Here is a tiny trained network, its code and every weight. The questions are about switching its units off for an input and a target symbol, where a switched-off unit gives its printed mean instead of its output.

import numpy as np


def w(rows, s, z=0):
    codes = np.array(rows[::2]) - 128.0
    scale = np.full(codes.shape[1], s)
    scale[-1] = z or s
    return codes * scale


def f(y):
    return np.maximum(y, 0)


def softmax(a):
    e = np.exp(a - a.max(-1, keepdims=True))
    return e / e.sum(-1, keepdims=True)


def log_softmax(a):
    a = a - a.max(-1, keepdims=True)
    return a - np.log(np.exp(a).sum(-1, keepdims=True))


def net(x, mask):
    ids = ['ΓΛΞΦΩαβδεζθπστψ'.index(c) for c in x.split()]
    T = len(ids)
    res = E[ids] + P[:T]
    u = 0
    for l in range(3):
        q, k, v = (res @ M[l].T for M in (Q, K, V))
        z = softmax(np.where(np.tri(T) > 0, q @ k.T / 3**0.5, -1e9)) @ v
        res = res + np.where(mask[u], z, O[l][:, -1]) @ O[l][:, :-1]
        u += 1
        y = f(res @ A[l][:, :-1].T + A[l][:, -1])
        res = res + np.where(mask[u : u + 12], y, B[l][:, -1]) @ B[l][:, :-1]
        u += 12
    return log_softmax(res[-1] @ U[:, :-1].T + U[:, -1])


Q, K, V, O, A, B = {}, {}, {}, {}, {}, {}
E = w([
[145,176,124,96,77,187],'Γ',
[76,135,128,64,205,152],'Λ',
[255,136,128,89,135,21],'Ξ',
[91,120,74,159,42,161],'Φ',
[109,114,141,80,126,152],'Ω',
[47,87,111,108,94,58],'α',
[89,105,149,97,94,148],'β',
[88,215,57,128,81,95],'δ',
[115,92,182,60,90,184],'ε',
[69,78,38,128,92,207],'ζ',
[102,38,140,111,67,103],'θ',
[90,109,80,99,125,116],'π',
[127,195,104,78,143,167],'σ',
[130,148,191,91,110,117],'τ',
[138,137,181,24,173,187],'ψ',
],0.0098)
P = w([
[91,166,122,164,148,144],'0',
[194,155,93,154,150,126],'1',
[166,141,87,126,136,112],'2',
[154,141,84,107,123,102],'3',
[156,138,80,90,110,96],'4',
[145,139,72,72,100,84],'5',
[143,140,66,57,92,78],'6',
[140,141,67,44,82,72],'7',
[139,138,66,33,72,63],'8',
[133,136,66,21,63,60],'9',
[130,141,61,11,55,52],'10',
[130,138,41,2,56,48],'11',
],0.0074)
Q[0] = w([
[86,120,209,249,187,147],'0.h1',
[118,183,172,250,119,125],'0.h1',
[93,147,88,66,152,116],'0.h1',
],0.014)
K[0] = w([
[251,77,46,143,142,107],'0.h1',
[195,67,122,144,170,29],'0.h1',
[69,113,150,140,103,167],'0.h1',
],0.017)
V[0] = w([
[84,189,163,119,37,76],'0.h1',
[7,158,220,253,115,170],'0.h1',
[73,96,50,140,158,96],'0.h1',
],0.0076)
O[0] = w([
[1,72,119,133,163,122,251],'0.h1',
[110,33,252,149,132,86,217],'0.h1',
[106,181,209,163,94,65,206],'0.h1',
],0.0053,0.0011)
A[0] = w([
[101,157,216,121,156,145,7],'0.n1',
[131,115,187,77,109,234,82],'0.n2',
[134,108,72,146,191,149,53],'0.n3',
[106,108,88,159,93,170,73],'0.n4',
[150,184,127,130,160,138,155],'0.n5',
[81,101,84,108,156,177,40],'0.n6',
[150,154,118,162,85,132,45],'0.n7',
[81,166,165,172,124,254,1],'0.n8',
[103,127,114,204,44,135,13],'0.n9',
[152,35,158,118,81,145,72],'0.n10',
[114,189,177,82,183,148,78],'0.n11',
[135,109,153,137,48,171,235],'0.n12',
],0.01,0.0029)
B[0] = w([
[164,70,150,137,162,93,141],'0.n1',
[167,23,66,125,143,159,207],'0.n2',
[127,108,103,132,120,150,144],'0.n3',
[141,157,171,109,134,101,166],'0.n4',
[98,116,157,138,80,126,195],'0.n5',
[157,145,155,117,137,135,187],'0.n6',
[146,128,133,138,86,116,139],'0.n7',
[171,187,69,143,129,176,139],'0.n8',
[182,82,107,132,122,79,154],'0.n9',
[131,174,96,139,195,106,176],'0.n10',
[121,82,151,136,8,103,225],'0.n11',
[109,206,148,114,187,94,254],'0.n12',
],0.017,0.0024)
Q[1] = w([
[150,143,148,207,142,198],'1.h1',
[106,145,200,154,125,175],'1.h1',
[149,99,103,254,141,134],'1.h1',
],0.015)
K[1] = w([
[124,104,154,251,143,144],'1.h1',
[160,96,104,222,148,132],'1.h1',
[141,135,191,214,142,207],'1.h1',
],0.017)
V[1] = w([
[126,32,187,96,129,152],'1.h1',
[247,159,248,89,137,96],'1.h1',
[149,148,115,116,10,124],'1.h1',
],0.015)
O[1] = w([
[183,214,97,76,181,48,113],'1.h1',
[134,54,2,122,156,98,159],'1.h1',
[206,106,142,218,217,146,255],'1.h1',
],0.0098,0.006)
A[1] = w([
[95,199,59,178,131,188,73],'1.n1',
[143,198,76,182,101,84,109],'1.n2',
[142,74,170,90,127,162,5],'1.n3',
[84,58,176,115,254,154,161],'1.n4',
[70,179,94,172,84,133,84],'1.n5',
[201,71,150,95,69,97,12],'1.n6',
[126,144,144,110,136,196,13],'1.n7',
[116,182,105,106,171,204,103],'1.n8',
[147,207,130,121,87,152,126],'1.n9',
[147,127,200,62,185,182,135],'1.n10',
[125,198,101,157,160,95,2],'1.n11',
[101,79,175,80,234,147,23],'1.n12',
],0.0099,0.0067)
B[1] = w([
[170,95,110,131,158,108,148],'1.n1',
[51,155,99,172,170,166,183],'1.n2',
[177,204,135,49,114,97,130],'1.n3',
[198,121,116,223,93,165,254],'1.n4',
[109,219,69,144,120,119,153],'1.n5',
[159,182,199,102,30,166,192],'1.n6',
[148,153,144,139,224,155,130],'1.n7',
[146,113,148,139,145,79,156],'1.n8',
[97,188,215,92,107,154,159],'1.n9',
[101,210,181,153,86,173,213],'1.n10',
[93,91,105,112,58,151,141],'1.n11',
[5,131,181,50,144,177,142],'1.n12',
],0.012,0.0037)
Q[2] = w([
[136,186,35,131,143,146],'2.h1',
[112,74,175,45,253,213],'2.h1',
[132,43,234,85,217,22],'2.h1',
],0.0047)
K[2] = w([
[157,243,115,78,97,98],'2.h1',
[185,43,3,55,148,244],'2.h1',
[142,11,135,42,135,233],'2.h1',
],0.0036)
V[2] = w([
[162,89,133,84,182,254],'2.h1',
[159,67,167,127,10,154],'2.h1',
[146,48,213,152,135,31],'2.h1',
],0.014)
O[2] = w([
[91,193,3,48,181,222,89],'2.h1',
[83,88,187,61,244,231,196],'2.h1',
[195,41,200,63,196,26,2],'2.h1',
],0.0069,0.004)
A[2] = w([
[148,116,131,13,188,76,82],'2.n1',
[156,179,204,152,87,123,87],'2.n2',
[108,127,150,78,200,203,70],'2.n3',
[4,155,48,211,178,81,104],'2.n4',
[96,121,113,83,95,47,2],'2.n5',
[125,134,88,54,131,55,181],'2.n6',
[174,73,68,114,96,76,33],'2.n7',
[81,35,119,146,2,155,92],'2.n8',
[125,96,117,158,66,90,72],'2.n9',
[90,211,113,200,236,66,187],'2.n10',
[111,141,55,7,109,55,74],'2.n11',
[32,118,183,173,234,65,153],'2.n12',
],0.0065,0.0099)
B[2] = w([
[123,103,139,98,119,222,141],'2.n1',
[111,161,113,149,143,69,200],'2.n2',
[113,133,117,173,140,5,195],'2.n3',
[124,69,121,86,149,174,192],'2.n4',
[86,169,64,239,187,199,135],'2.n5',
[98,116,100,57,155,82,196],'2.n6',
[89,148,147,129,137,178,153],'2.n7',
[137,76,120,118,48,135,178],'2.n8',
[91,102,134,172,161,136,161],'2.n9',
[209,164,171,76,125,152,254],'2.n10',
[119,163,79,207,153,93,147],'2.n11',
[131,69,165,78,161,191,196],'2.n12',
],0.013,0.0062)
U = w([
[143,170,58,151,87,197,98],'Γ',
[201,174,139,88,117,134,231],'Λ',
[146,33,75,144,142,183,75],'Ξ',
[143,120,172,219,101,210,134],'Φ',
[47,185,90,94,127,138,206],'Ω',
[137,146,189,149,136,66,45],'α',
[77,166,118,108,70,139,107],'β',
[146,137,184,254,100,169,3],'δ',
[65,192,93,121,83,67,128],'ε',
[66,86,111,98,91,160,198],'ζ',
[73,120,125,100,56,110,69],'θ',
[94,145,208,118,121,133,168],'π',
[134,154,113,210,198,140,116],'σ',
[194,80,43,155,131,85,193],'τ',
[163,202,115,85,198,165,20],'ψ',
],0.0072,0.0056)

Each question gives the input, a string of symbols that net reads in full, and the target symbol t.
The units are the heads (3 rows each of Q, K, V and O) and the neurons (one row each of A and B). Each row of codes is followed by its name. A weight is (code - 128) times the scale printed after its matrix; where a second scale follows, it is the last column's (O, A, B and U).
mask holds one flag per unit, layer by layer, with each layer's heads first. A switched-off unit (its flag False) gives its mean, the last column of its rows in O or B, instead of its output. The means were averaged over made-up inputs and are rounded, as every weight is.
A unit's drop is (log p(t) with every unit on - log p(t) with that unit switched off) / (log p(t) with every unit on - log p(t) with every unit switched off).
The circuit of an input: a set's keep is (log p(t) with only the set's units on - log p(t) with every unit switched off) / (log p(t) with every unit on - log p(t) with every unit switched off). Starting from the 12 units with the biggest drops (on a tie, the unit counted first), units are removed one at a time, each time the one whose removal leaves the highest keep (on an exact tie, the one counted first), for as long as the keep stays at least 0.8.
circuit, biggest first: the units of the circuit, biggest drop first
most important unit: the unit with the biggest drop
k most important neurons: the k neurons with the biggest drops, biggest first
top k neurons in layer l: the k neurons of layer l with the biggest drops, biggest first
input ψ Λ Λ, target Λ: circuit, biggest first	[1.h1; 2.n10; 0.n11; 0.n12]
input ζ Γ Ω ε Λ δ ε τ θ ζ θ Λ, target ζ: top 2 neurons in layer 0	[0.n12; 0.n10]
input α τ Ξ Ξ β Λ ψ ζ α ζ, target α: circuit, biggest first	[1.h1; 2.h1; 0.h1]
input ε ε Λ, target ε: circuit, biggest first	[1.h1; 0.n2; 2.h1]
input δ ζ Ξ Ξ Λ, target Ξ: circuit, biggest first	[1.h1; 2.h1]
input Λ β β Λ Γ τ Λ ζ ψ τ ζ Γ, target τ: circuit, biggest first	[1.h1; 0.h1]
input Λ Λ τ β Φ, target τ: circuit, biggest first	[1.h1; 0.h1; 0.n9]
input τ π β, target ε: top 2 neurons in layer 0	[0.n1; 0.n11]
input τ β Λ Φ Ω Λ Λ ψ ζ, target Λ: most important unit	2.n10
input Φ ζ δ Λ δ Λ, target Φ: circuit, biggest first	[1.n4; 1.h1; 0.n2]
input ψ δ ε σ, target Γ: circuit, biggest first	[2.h1; 0.h1]
input Λ α β τ Ω, target τ: circuit, biggest first	[1.h1; 0.h1; 1.n10]
input ψ ζ ψ, target Γ: circuit, biggest first	[2.h1; 0.h1; 1.n10]
input ζ β Ξ δ Φ Λ ψ Φ, target Ξ: circuit, biggest first	[1.h1; 0.h1; 2.n4; 1.n2]
input ψ α Γ Φ β Φ Γ ζ ψ Ξ Λ, target τ: circuit, biggest first	[1.h1]
input ε τ θ, target ζ: 3 most important neurons	[0.n12; 0.n10; 2.n4]
input Λ σ π Ξ Λ, target τ: circuit, biggest first	[1.h1; 0.h1]
input ψ ζ ψ Φ, target Γ: 2 most important neurons	[1.n2; 0.n2]
input ζ σ π Λ σ Λ Λ Γ ζ θ ζ Φ, target Ξ: 2 most important neurons	[0.n12; 0.n9]
input δ β π π σ, target π: most important unit	1.h1
input δ σ Λ Φ π π τ, target π: circuit, biggest first	[1.h1; 2.h1; 0.h1]
input σ τ Ξ ψ σ, target ψ: 2 most important neurons	[2.n10; 0.n11]
input Λ Λ Γ, target τ: 2 most important neurons	[0.n1; 0.n2]
input Ω Λ ζ, target Λ: 2 most important neurons	[0.n11; 2.n10]
input Λ Λ δ τ Λ β δ ε Ξ Ξ, target τ: top 2 neurons in layer 1	[1.n2; 1.n10]
input ε σ δ Γ ψ δ ψ ψ ψ Λ, target ψ: top 2 neurons in layer 1	[1.n6; 1.n2]
input β ψ ζ ψ ψ ζ, target ψ: most important unit	1.n6
